Here is a tiny trained network, its code and every weight. The questions are about switching its units off for an input and a class, where a switched-off unit gives its printed mean instead of its output.

import numpy as np


def w(rows, s, z=0):
    codes = np.array(rows[::2]) - 128.0
    scale = np.full(codes.shape[1], s)
    scale[-1] = z or s
    return codes * scale


def f(y):
    return np.maximum(y, 0)


def log_softmax(a):
    a = a - a.max(-1, keepdims=True)
    return a - np.log(np.exp(a).sum(-1, keepdims=True))


def net(x, mask):
    res = np.array(x, float).reshape(1, 4) / 4 @ E
    y = f(res @ A[0][:, :-1].T + A[0][:, -1])
    res = res + np.where(mask, y, B[0][:, -1]) @ B[0][:, :-1]
    return log_softmax(res[-1] @ U[:, :-1].T + U[:, -1])


A, B = {}, {}
E = w([
[122,208,173,137,172,35,223,71,157],'x0',
[247,73,170,122,90,98,146,96,22],'x1',
[132,114,124,127,126,118,127,127,140],'x2',
[101,132,185,245,52,113,73,109,146],'x3',
],0.011)
A[0] = w([
[101,125,179,227,84,120,84,99,134,153],'N0',
[108,135,172,254,79,112,83,105,139,157],'N1',
[184,142,189,141,146,47,198,45,91,62],'N2',
[126,134,115,79,163,125,152,140,137,172],'N3',
[156,134,71,7,184,136,164,154,112,253],'N4',
[68,143,121,163,121,128,100,140,166,149],'N5',
[69,191,150,131,174,107,161,104,188,133],'N6',
[188,53,118,122,81,165,89,164,47,139],'N7',
[80,191,121,136,152,97,166,112,176,130],'N8',
[149,145,152,127,138,90,177,97,132,143],'N9',
[66,116,73,135,141,206,64,202,178,206],'N10',
[177,80,171,117,115,109,142,105,69,161],'N11',
],0.0094,0.0058)
B[0] = w([
[253,103,170,172,76,59,43,123,123,219],'N0',
[209,152,172,181,51,69,58,102,148,233],'N1',
[114,186,198,46,78,209,132,254,254,217],'N2',
[58,104,71,154,177,131,208,166,110,172],'N3',
[68,126,4,76,212,181,222,148,133,237],'N4',
[154,159,161,137,112,100,141,119,180,187],'N5',
[135,164,93,205,155,35,156,73,150,201],'N6',
[186,46,64,118,165,121,79,59,51,226],'N7',
[106,146,61,204,172,61,151,81,133,192],'N8',
[90,172,140,133,159,144,168,182,180,179],'N9',
[143,163,207,52,77,206,138,228,216,247],'N10',
[160,75,119,66,131,182,86,143,99,204],'N11',
],0.0072,0.015)
U = w([
[91,154,132,62,144,198,152,211,167,248],'0',
[145,157,236,125,65,134,106,191,170,188],'1',
[137,88,68,93,180,154,127,66,42,49],'2',
[166,82,137,166,106,96,76,61,46,98],'3',
[56,149,75,178,190,93,167,111,125,109],'4',
[141,176,142,199,128,69,123,2,153,10],'5',
],0.0088,0.0014)

Each question gives the input, the list of numbers given to net, and the class t.
The units are the neurons (one row each of A and B). Each row of codes is followed by its name. A weight is (code - 128) times the scale printed after its matrix; where a second scale follows, it is the last column's (A, B and U).
mask holds one flag per neuron, in row order. A switched-off neuron (its flag False) gives its mean, the last column of its row in B, instead of its output. The means were averaged over made-up inputs and are rounded, as every weight is.
A unit's drop is (log p(t) with every unit on - log p(t) with that unit switched off) / (log p(t) with every unit on - log p(t) with every unit switched off).
The circuit of an input: a set's keep is (log p(t) with only the set's units on - log p(t) with every unit switched off) / (log p(t) with every unit on - log p(t) with every unit switched off). Starting from all 12 units, units are removed one at a time, each time the one whose removal leaves the highest keep (on an exact tie, the one counted first), for as long as the keep stays at least 0.8.
units of the circuit, in order: the units of the circuit, biggest drop first
top k neurons: the k neurons with the biggest drops, biggest first
drop of u: that unit's drop, to one decimal
input [0,5,-8,-4], class 2: units of the circuit, in order	(N10)
input [4,8,7,0], class 0: units of the circuit, in order	(N1 N0)
input [1,6,2,0], class 0: units of the circuit, in order	(N1 N0)
input [3,0,4,-8], class 4: units of the circuit, in order	(N10 N3)
input [-5,1,-7,0], class 2: units of the circuit, in order	(N2 N1)
input [1,-2,-6,-7], class 4: top 2 neurons	(N2 N10)
input [0,-8,0,1], class 1: top 4 neurons	(N10 N4 N7 N5)
input [1,-8,-1,-2], class 4: top 2 neurons	(N6 N8)
input [-6,4,-4,0], class 2: top 2 neurons	(N1 N0)
input [8,0,-8,-7], class 4: top 3 neurons	(N10 N6 N8)
input [0,7,-4,-2], class 2: top 2 neurons	(N10 N7)
input [-2,1,-3,5], class 3: top 2 neurons	(N2 N10)
input [-1,1,-2,0], class 2: top 2 neurons	(N2 N10)
input [8,4,7,3], class 1: units of the circuit, in order	(N2)
input [7,0,-5,-3], class 4: top 2 neurons	(N10 N6)
input [-1,-6,0,1], class 1: top 2 neurons	(N10 N4)
input [-1,7,-8,-1], class 2: top 2 neurons	(N7 N10)
input [0,2,-4,-7], class 2: top 2 neurons	(N10 N2)
input [1,8,-5,-3], class 0: drop of N5	0.0
input [-2,5,-3,2], class 3: drop of N4	0.1
input [-7,3,-1,-7], class 2: drop of N7	0.5
input [4,-1,-5,3], class 5: units of the circuit, in order	(N10)
input [3,8,1,-3], class 0: drop of N2	1.2
input [0,7,6,-2], class 2: top 2 neurons	(N10 N7)
